Here is a tiny trained network, its code and every weight. The questions are about switching its units off for an input and a target symbol, where a switched-off unit gives its printed mean instead of its output.

import numpy as np


def w(rows, s, z=0):
    codes = np.array(rows[::2]) - 128.0
    scale = np.full(codes.shape[1], s)
    scale[-1] = z or s
    return codes * scale


def norm(h):
    return h / np.sqrt((h * h).mean(-1, keepdims=True) + 1e-5)


def f(y):
    return y / 2 * (1 + np.tanh(0.7978845608 * (y + 0.044715 * y**3)))


def softmax(a):
    e = np.exp(a - a.max(-1, keepdims=True))
    return e / e.sum(-1, keepdims=True)


def log_softmax(a):
    a = a - a.max(-1, keepdims=True)
    return a - np.log(np.exp(a).sum(-1, keepdims=True))


def net(x, mask):
    ids = ['βγεθμφω'.index(c) for c in x.split()]
    T = len(ids)
    res = E[ids] + P[:T]
    r = norm(res)
    for j in range(3):
        rows = slice(2 * j, 2 * j + 2)
        q, k, v = (r @ M[0][rows].T for M in (Q, K, V))
        z = softmax(np.where(np.tri(T) > 0, q @ k.T / 2**0.5, -1e9)) @ v
        o = O[0][rows]
        res = res + np.where(mask[j], z, o[:, -1]) @ o[:, :-1]
    y = f(norm(res) @ A[0][:, :-1].T + A[0][:, -1])
    res = res + np.where(mask[3:19], y, B[0][:, -1]) @ B[0][:, :-1]
    return log_softmax(norm(res)[-1] @ U[:, :-1].T + U[:, -1])


Q, K, V, O, A, B = {}, {}, {}, {}, {}, {}
E = w([
[171,71,250,151],'β',
[102,7,11,76],'γ',
[2,103,116,133],'ε',
[117,188,239,118],'θ',
[48,87,156,115],'μ',
[222,27,128,88],'φ',
[153,168,33,178],'ω',
],0.008)
P = w([
[136,45,148,250],'0',
[127,68,150,218],'1',
[115,79,150,200],'2',
[106,87,149,181],'3',
[100,94,146,164],'4',
[92,111,139,152],'5',
[91,118,135,133],'6',
[83,132,127,116],'7',
[81,149,114,101],'8',
[77,160,100,78],'9',
[76,171,87,58],'10',
[74,181,73,36],'11',
[72,188,66,23],'12',
[72,191,49,2],'13',
],0.0038)
Q[0] = w([
[208,56,84,132],'head 0',
[8,79,43,89],'head 0',
[196,176,188,169],'head 1',
[28,50,167,113],'head 1',
[219,65,159,92],'head 2',
[138,78,92,138],'head 2',
],0.013)
K[0] = w([
[160,26,86,156],'head 0',
[127,163,49,33],'head 0',
[122,139,154,251],'head 1',
[141,110,216,12],'head 1',
[155,58,140,200],'head 2',
[115,97,70,115],'head 2',
],0.012)
V[0] = w([
[248,65,127,106],'head 0',
[154,231,1,105],'head 0',
[84,89,145,131],'head 1',
[72,135,186,227],'head 1',
[86,190,173,36],'head 2',
[144,186,205,175],'head 2',
],0.0058)
O[0] = w([
[42,96,116,116,160],'head 0',
[158,58,223,220,4],'head 0',
[163,145,153,90,182],'head 1',
[203,60,157,107,181],'head 1',
[124,3,128,118,5],'head 2',
[83,68,35,177,94],'head 2',
],0.0049,0.0022)
A[0] = w([
[134,135,129,80,33],'neuron 0',
[164,125,61,158,228],'neuron 1',
[102,119,152,94,139],'neuron 2',
[124,196,93,210,215],'neuron 3',
[117,118,129,125,72],'neuron 4',
[117,127,138,92,75],'neuron 5',
[187,176,137,129,236],'neuron 6',
[36,189,153,126,75],'neuron 7',
[94,138,145,68,136],'neuron 8',
[136,112,196,249,185],'neuron 9',
[142,201,190,148,2],'neuron 10',
[133,74,102,141,171],'neuron 11',
[94,110,83,112,41],'neuron 12',
[160,170,160,107,193],'neuron 13',
[113,110,167,130,87],'neuron 14',
[203,125,171,121,198],'neuron 15',
],0.011,0.0017)
B[0] = w([
[97,135,141,106,174],'neuron 0',
[120,75,95,208,201],'neuron 1',
[100,150,121,93,201],'neuron 2',
[6,145,165,170,232],'neuron 3',
[128,137,115,118,126],'neuron 4',
[100,154,140,113,171],'neuron 5',
[130,73,112,176,165],'neuron 6',
[220,69,145,163,204],'neuron 7',
[54,177,165,107,255],'neuron 8',
[5,141,79,241,178],'neuron 9',
[153,76,63,160,137],'neuron 10',
[153,82,81,139,157],'neuron 11',
[189,124,162,161,178],'neuron 12',
[147,97,76,136,166],'neuron 13',
[122,131,82,114,137],'neuron 14',
[196,61,103,181,161],'neuron 15',
],0.014,0.0042)
U = w([
[96,140,155,24,222],'β',
[183,109,213,144,75],'γ',
[174,155,100,136,5],'ε',
[73,107,111,214,219],'θ',
[176,167,92,135,29],'μ',
[207,130,170,134,87],'φ',
[205,2,61,101,141],'ω',
],0.0099,0.0029)

Each question gives the input, a string of symbols that net reads in full, and the target symbol t.
The units are the heads (2 rows each of Q, K, V and O) and the neurons (one row each of A and B). Each row of codes is followed by its name. A weight is (code - 128) times the scale printed after its matrix; where a second scale follows, it is the last column's (O, A, B and U).
mask holds one flag per unit, heads first, then neurons. A switched-off unit (its flag False) gives its mean, the last column of its rows in O or B, instead of its output. The means were averaged over made-up inputs and are rounded, as every weight is.
A unit's drop is (log p(t) with every unit on - log p(t) with that unit switched off) / (log p(t) with every unit on - log p(t) with every unit switched off).
The circuit of an input: a set's keep is (log p(t) with only the set's units on - log p(t) with every unit switched off) / (log p(t) with every unit on - log p(t) with every unit switched off). Starting from the 12 units with the biggest drops (on a tie, the unit counted first), units are removed one at a time, each time the one whose removal leaves the highest keep (on an exact tie, the one counted first), for as long as the keep stays at least 0.8.
circuit, biggest first: the units of the circuit, biggest drop first
k most important neurons: the k neurons with the biggest drops, biggest first
which heads matter: for each layer, one digit per head in row order, 1 if its drop is at least 0.15 and else 0, layers parted by /
drop of u: that unit's drop, to one decimal
input β γ ω γ θ ε, target ω: most important neuron => [neuron 3]
input ω ω β φ φ θ φ β φ φ θ, target β: which heads matter => 001
input ω ω β ε μ ε, target β: circuit, biggest first => [head 1; neuron 15; neuron 1; neuron 6]
input ε μ μ φ φ φ ω β, target ω: circuit, biggest first => [head 0; neuron 3; neuron 13]
input γ ω φ, target ω: 3 most important neurons => [neuron 15; neuron 3; neuron 9]
input ω γ ε γ θ β β θ φ, target ω: which heads matter => 000
input ω γ φ ω γ, target β: which heads matter => 011
input μ ω ω γ γ φ β, target ω: which heads matter => 101
input γ β φ γ, target β: which heads matter => 001
input θ ε φ θ β γ β θ ε, target ω: which heads matter => 001
input ω φ φ, target β: which heads matter => 101
input β ε θ ω φ ω γ, target ω: 3 most important neurons => [neuron 3; neuron 11; neuron 9]
input ε ω β θ ω γ ω β φ ε, target γ: which heads matter => 000
input ω θ θ ε ε φ β γ, target ω: circuit, biggest first => [neuron 3]
input ε μ ε ε, target β: which heads matter => 011
input ω φ γ φ ω μ ε γ ω ε β β, target β: 2 most important neurons => [neuron 8; neuron 1]
input ω ω ω φ φ φ φ μ, target γ: which heads matter => 010
input φ ε μ β μ ω φ γ β ω φ φ μ, target γ: which heads matter => 110
input ε β ε γ μ, target β: drop of head 1 => 0.2
input ω θ ω θ β β ω θ, target β: drop of head 2 => 2.5
input φ μ γ μ ω ω β φ γ ω ε θ, target ω: drop of neuron 3 => 0.1
